Below is a small trained network, with its code and all its weights. Each question gives an input and a class and asks what happens when units are switched off, that is, made to give their printed mean instead of their output.

import numpy as np


def w(rows, s, z=0):
    codes = np.array(rows[::2]) - 128.0
    scale = np.full(codes.shape[1], s)
    scale[-1] = z or s
    return codes * scale


def f(y):
    return np.maximum(y, 0)


def log_softmax(a):
    a = a - a.max(-1, keepdims=True)
    return a - np.log(np.exp(a).sum(-1, keepdims=True))


def net(x, mask):
    res = np.array(x, float).reshape(1, 3) / 4 @ E
    y = f(res @ A[0][:, :-1].T + A[0][:, -1])
    res = res + np.where(mask, y, B[0][:, -1]) @ B[0][:, :-1]
    return log_softmax(res[-1] @ U[:, :-1].T + U[:, -1])


A, B = {}, {}
E = w([
[137,254,220,34,187,179,193,99,169,42],'x0',
[175,167,69,41,102,201,67,194,225,187],'x1',
[246,28,127,145,226,134,211,199,152,111],'x2',
],0.0056)
A[0] = w([
[57,115,164,173,114,64,185,37,66,81,127],'n1',
[243,51,118,119,235,131,190,191,117,99,98],'n2',
[170,165,80,79,106,187,74,181,208,187,95],'n3',
[72,117,189,212,134,26,193,77,47,55,101],'n4',
[154,217,231,61,174,190,185,105,164,48,106],'n5',
[138,35,48,196,75,88,86,172,87,212,105],'n6',
[102,87,173,201,152,54,173,15,56,72,109],'n7',
[135,173,82,59,95,170,62,175,196,166,145],'n8',
[120,132,154,123,139,122,137,116,119,127,255],'n9',
[217,45,105,150,205,124,194,199,157,112,128],'n10',
[151,224,215,52,196,193,201,119,152,39,127],'n11',
[166,167,72,58,97,200,83,189,190,159,104],'n12',
[89,122,185,191,177,60,198,48,60,55,112],'n13',
[18,194,116,104,31,119,30,59,82,166,96],'n14',
[219,33,112,151,221,134,186,204,140,136,116],'n15',
[150,150,69,76,107,213,86,184,207,175,97],'n16',
[143,32,19,221,79,82,52,181,86,205,114],'n17',
[2,203,103,109,31,116,23,43,91,134,137],'n18',
],0.0044,0.0075)
B[0] = w([
[176,75,97,118,166,120,107,68,183,146,191],'n1',
[135,206,203,194,144,223,152,112,165,208,191],'n2',
[195,80,88,118,134,104,137,17,170,127,167],'n3',
[196,95,84,100,151,120,118,24,173,139,194],'n4',
[42,135,77,33,27,162,224,131,49,221,192],'n5',
[71,149,112,51,49,173,228,133,63,227,195],'n6',
[164,88,84,106,157,131,137,50,165,134,193],'n7',
[175,80,100,115,176,128,88,86,158,120,185],'n8',
[87,46,106,117,207,120,9,253,111,39,254],'n9',
[117,195,199,168,165,212,133,151,159,187,201],'n10',
[43,123,93,64,62,154,190,157,50,203,207],'n11',
[185,82,85,104,145,95,116,41,179,126,171],'n12',
[182,70,58,91,149,106,129,30,164,128,192],'n13',
[142,231,232,205,156,244,145,100,185,207,181],'n14',
[126,201,202,170,153,202,141,147,160,193,200],'n15',
[181,77,82,112,130,101,131,27,165,144,168],'n16',
[61,159,102,59,62,164,215,133,41,224,212],'n17',
[144,173,209,202,187,227,116,153,169,173,206],'n18',
],0.0055,0.0076)
U = w([
[52,137,94,82,54,136,179,142,45,153,112],'0',
[144,186,251,200,161,160,122,137,169,142,107],'1',
[208,76,50,115,152,108,110,75,168,114,101],'2',
[89,90,118,134,170,111,52,228,102,72,214],'3',
[194,218,156,206,17,7,178,153,113,30,8],'4',
[189,195,156,203,21,30,170,157,113,29,7],'5',
[184,184,174,193,20,17,163,158,118,34,8],'6',
],0.013,0.011)

Each question gives the input, the list of numbers given to net, and the class t.
The units are the neurons (one row each of A and B). Each row of codes is followed by its name. A weight is (code - 128) times the scale printed after its matrix; where a second scale follows, it is the last column's (A, B and U).
mask holds one flag per neuron, in row order. A switched-off neuron (its flag False) gives its mean, the last column of its row in B, instead of its output. The means were averaged over made-up inputs and are rounded, as every weight is.
A unit's drop is (log p(t) with every unit on - log p(t) with that unit switched off) / (log p(t) with every unit on - log p(t) with every unit switched off).
The circuit of an input: a set's keep is (log p(t) with only the set's units on - log p(t) with every unit switched off) / (log p(t) with every unit on - log p(t) with every unit switched off). Starting from the 12 units with the biggest drops (on a tie, the unit counted first), units are removed one at a time, each time the one whose removal leaves the highest keep (on an exact tie, the one counted first), for as long as the keep stays at least 0.8.
units of the circuit, in order: the units of the circuit, biggest drop first
most important unit: the unit with the biggest drop
top k neurons: the k neurons with the biggest drops, biggest first
drop of u: that unit's drop, to one decimal
input [4,-5,4], class 2: most important unit : n13
input [3,1,2], class 3: top 3 neurons : [n17 n6 n14]
input [2,-2,3], class 3: top 2 neurons : [n14 n18]
input [4,2,2], class 0: units of the circuit, in order : [n5 n11]
input [7,-8,6], class 2: top 2 neurons : [n13 n4]
input [-5,3,3], class 0: top 2 neurons : [n17 n6]
input [-2,-3,-3], class 3: top 3 neurons : [n2 n15 n10]
input [-3,-3,-2], class 3: top 2 neurons : [n5 n11]
input [-7,-4,-8], class 1: top 2 neurons : [n18 n14]
input [-6,7,8], class 1: top 2 neurons : [n15 n10]
input [-1,8,8], class 1: top 3 neurons : [n15 n10 n2]
input [0,-1,3], class 3: top 2 neurons : [n14 n18]
input [5,-3,0], class 0: drop of n5 : 0.3
input [-7,4,2], class 0: most important unit : n17
input [7,7,0], class 0: drop of n4 : 0.2
input [3,3,-7], class 1: drop of n5 : 0.0
